Below are the code and all the weights of a small trained network. Each question names an input and a class and asks about switching units off, where a switched-off unit gives its printed mean instead of its output.

import numpy as np


def w(rows, s, z=0):
    codes = np.array(rows[::2]) - 128.0
    scale = np.full(codes.shape[1], s)
    scale[-1] = z or s
    return codes * scale


def norm(h):
    return h / np.sqrt((h * h).mean(-1, keepdims=True) + 1e-5)


def f(y):
    return y / 2 * (1 + np.tanh(0.7978845608 * (y + 0.044715 * y**3)))


def log_softmax(a):
    a = a - a.max(-1, keepdims=True)
    return a - np.log(np.exp(a).sum(-1, keepdims=True))


def net(x, mask):
    res = np.array(x, float).reshape(1, 4) / 4 @ E
    u = 0
    for l in range(3):
        y = f(norm(res) @ A[l][:, :-1].T + A[l][:, -1])
        res = res + np.where(mask[u : u + 12], y, B[l][:, -1]) @ B[l][:, :-1]
        u += 12
    return log_softmax(norm(res)[-1] @ U[:, :-1].T + U[:, -1])


A, B = {}, {}
E = w([
[151,171,158,158,135,125,200,136,191],'x0',
[157,115,48,130,177,137,155,163,201],'x1',
[102,143,102,250,172,159,118,149,107],'x2',
[149,107,109,123,148,194,127,1,161],'x3',
],0.0091)
A[0] = w([
[123,128,209,138,100,107,124,145,68,153],'0.n0',
[105,185,254,142,141,144,139,78,67,22],'0.n1',
[218,166,93,223,162,128,127,120,79,27],'0.n2',
[85,108,53,111,70,126,58,116,109,114],'0.n3',
[155,153,146,134,116,186,102,40,155,2],'0.n4',
[170,77,87,134,127,127,127,106,57,105],'0.n5',
[170,220,185,159,141,123,183,112,160,69],'0.n6',
[71,132,136,166,184,108,126,99,145,6],'0.n7',
[140,199,179,115,159,157,178,119,140,29],'0.n8',
[170,148,184,169,87,129,176,119,187,76],'0.n9',
[174,152,229,142,115,116,105,80,97,43],'0.n10',
[165,130,59,109,165,170,150,193,189,92],'0.n11',
],0.0075,0.004)
B[0] = w([
[112,75,94,167,94,126,149,183,170,253],'0.n0',
[155,143,124,227,81,101,44,108,136,234],'0.n1',
[50,178,95,102,94,151,157,97,130,187],'0.n2',
[68,138,56,115,166,44,132,121,93,192],'0.n3',
[141,83,185,147,178,185,152,198,71,209],'0.n4',
[115,116,69,163,135,79,177,82,99,156],'0.n5',
[68,59,77,176,199,72,115,140,43,204],'0.n6',
[100,155,107,140,135,169,130,83,167,118],'0.n7',
[131,130,119,65,106,2,135,20,68,141],'0.n8',
[122,133,114,100,121,71,168,130,67,187],'0.n9',
[201,86,68,140,76,112,134,114,236,200],'0.n10',
[177,77,119,213,48,110,62,131,161,238],'0.n11',
],0.0082,0.0035)
A[1] = w([
[149,59,176,149,196,176,131,86,106,26],'1.n0',
[137,115,180,127,147,123,133,217,100,84],'1.n1',
[186,139,93,115,179,126,122,158,161,3],'1.n2',
[104,154,236,144,79,138,101,110,77,130],'1.n3',
[104,243,141,153,145,190,113,134,121,88],'1.n4',
[175,129,126,103,126,125,111,109,116,24],'1.n5',
[112,110,150,130,128,203,168,94,144,148],'1.n6',
[141,57,157,158,136,152,121,96,108,124],'1.n7',
[179,133,180,2,128,114,157,140,140,132],'1.n8',
[157,79,103,129,120,154,38,127,174,187],'1.n9',
[103,111,93,161,138,154,156,126,120,151],'1.n10',
[157,181,170,154,158,86,211,113,162,129],'1.n11',
],0.011,0.0031)
B[1] = w([
[194,173,118,14,199,150,126,234,158,196],'1.n0',
[199,192,173,78,141,148,160,151,85,177],'1.n1',
[158,160,2,220,107,91,69,128,172,136],'1.n2',
[219,150,14,178,130,89,123,103,241,175],'1.n3',
[61,79,161,133,104,235,63,147,131,162],'1.n4',
[75,74,158,149,156,123,150,126,118,129],'1.n5',
[121,248,176,113,135,127,71,111,114,175],'1.n6',
[200,174,81,98,144,117,220,167,155,204],'1.n7',
[13,58,206,181,119,207,86,140,183,229],'1.n8',
[190,128,173,166,87,77,196,111,144,254],'1.n9',
[123,105,181,96,95,121,100,118,98,202],'1.n10',
[62,148,40,80,154,46,93,36,26,164],'1.n11',
],0.0087,0.006)
A[2] = w([
[29,188,120,189,108,254,85,123,49,25],'2.n0',
[170,154,135,52,224,153,117,96,175,48],'2.n1',
[139,195,80,67,191,185,135,68,178,41],'2.n2',
[114,178,148,137,180,49,187,142,58,99],'2.n3',
[186,179,183,110,121,168,197,207,63,101],'2.n4',
[128,156,189,113,74,40,66,210,109,109],'2.n5',
[162,213,180,70,147,135,152,243,112,1],'2.n6',
[126,46,22,59,143,124,104,103,13,34],'2.n7',
[54,104,207,100,102,78,234,132,177,125],'2.n8',
[76,109,117,137,202,47,171,68,63,63],'2.n9',
[138,107,149,221,149,96,110,168,83,109],'2.n10',
[194,119,135,65,159,167,149,97,97,79],'2.n11',
],0.009,0.0046)
B[2] = w([
[9,13,254,96,97,162,16,180,181,224],'2.n0',
[142,190,170,121,183,186,202,251,105,197],'2.n1',
[180,138,179,48,110,124,205,208,39,192],'2.n2',
[54,144,116,71,165,122,139,103,76,189],'2.n3',
[214,139,235,30,187,221,197,133,104,211],'2.n4',
[172,171,89,148,178,170,195,90,119,253],'2.n5',
[218,186,195,38,182,204,220,201,170,207],'2.n6',
[31,239,27,100,227,16,141,86,34,198],'2.n7',
[71,92,138,121,171,178,33,132,71,222],'2.n8',
[94,143,50,45,192,105,79,87,57,192],'2.n9',
[173,126,154,23,134,151,134,76,159,219],'2.n10',
[122,193,141,70,190,147,185,159,110,165],'2.n11',
],0.009,0.005)
U = w([
[231,221,190,47,184,206,223,180,94,93],'0',
[222,159,43,227,30,51,139,68,196,169],'1',
[33,199,22,55,211,46,116,56,8,3],'2',
[61,68,209,131,81,206,61,143,156,207],'3',
],0.013,0.0051)

Each question gives the input, the list of numbers given to net, and the class t.
The units are the neurons (one row each of A and B). Each row of codes is followed by its name. A weight is (code - 128) times the scale printed after its matrix; where a second scale follows, it is the last column's (A, B and U).
mask holds one flag per neuron, layer by layer. A switched-off neuron (its flag False) gives its mean, the last column of its row in B, instead of its output. The means were averaged over made-up inputs and are rounded, as every weight is.
A unit's drop is (log p(t) with every unit on - log p(t) with that unit switched off) / (log p(t) with every unit on - log p(t) with every unit switched off).
The circuit of an input: a set's keep is (log p(t) with only the set's units on - log p(t) with every unit switched off) / (log p(t) with every unit on - log p(t) with every unit switched off). Starting from the 12 units with the biggest drops (on a tie, the unit counted first), units are removed one at a time, each time the one whose removal leaves the highest keep (on an exact tie, the one counted first), for as long as the keep stays at least 0.8.
circuit, biggest first: the units of the circuit, biggest drop first
most important unit: the unit with the biggest drop
k most important neurons: the k neurons with the biggest drops, biggest first
k most important neurons of layer l: the k neurons of layer l with the biggest drops, biggest first
drop when u is switched off: that unit's drop, to one decimal
input [1,-7,-8,4], class 3: 3 most important neurons	1.n8, 0.n11, 0.n10
input [8,7,-3,-6], class 2: circuit, biggest first	1.n11
input [5,8,-8,-7], class 1: circuit, biggest first	1.n2, 0.n11, 2.n4
input [6,-3,7,-6], class 3: 4 most important neurons	2.n0, 1.n4, 0.n2, 1.n0
input [5,-2,6,-5], class 3: 2 most important neurons	2.n0, 0.n2
input [2,-2,-3,2], class 3: 2 most important neurons	0.n10, 0.n8
input [2,-8,6,7], class 1: 2 most important neurons	0.n1, 1.n3
input [-1,-5,-6,4], class 3: 3 most important neurons of layer 0	0.n11, 0.n10, 0.n6
input [5,5,-1,4], class 1: 2 most important neurons	0.n11, 1.n2
input [-4,-3,1,-3], class 2: 4 most important neurons	0.n3, 0.n4, 1.n0, 0.n5
input [-7,-8,2,8], class 0: 2 most important neurons of layer 0	0.n4, 0.n11
input [7,-7,-3,-6], class 1: 2 most important neurons	0.n1, 1.n3
input [8,7,-7,-4], class 2: 4 most important neurons	1.n11, 0.n9, 0.n10, 0.n0
input [-7,2,-8,3], class 3: circuit, biggest first	1.n8
input [3,-8,2,7], class 1: 4 most important neurons	0.n1, 1.n3, 0.n10, 1.n1
input [6,5,-1,5], class 2: 2 most important neurons	1.n11, 0.n9
input [-6,1,-4,-5], class 2: 3 most important neurons	0.n3, 1.n0, 0.n4
input [2,4,2,0], class 1: drop when 0.n11 is switched off	0.7
input [7,5,-5,2], class 2: drop when 1.n11 is switched off	0.6
input [-7,-1,-5,4], class 2: drop when 0.n3 is switched off	1.1
input [8,-6,6,0], class 2: most important unit	0.n6
input [1,5,-4,3], class 1: drop when 0.n11 is switched off	0.1
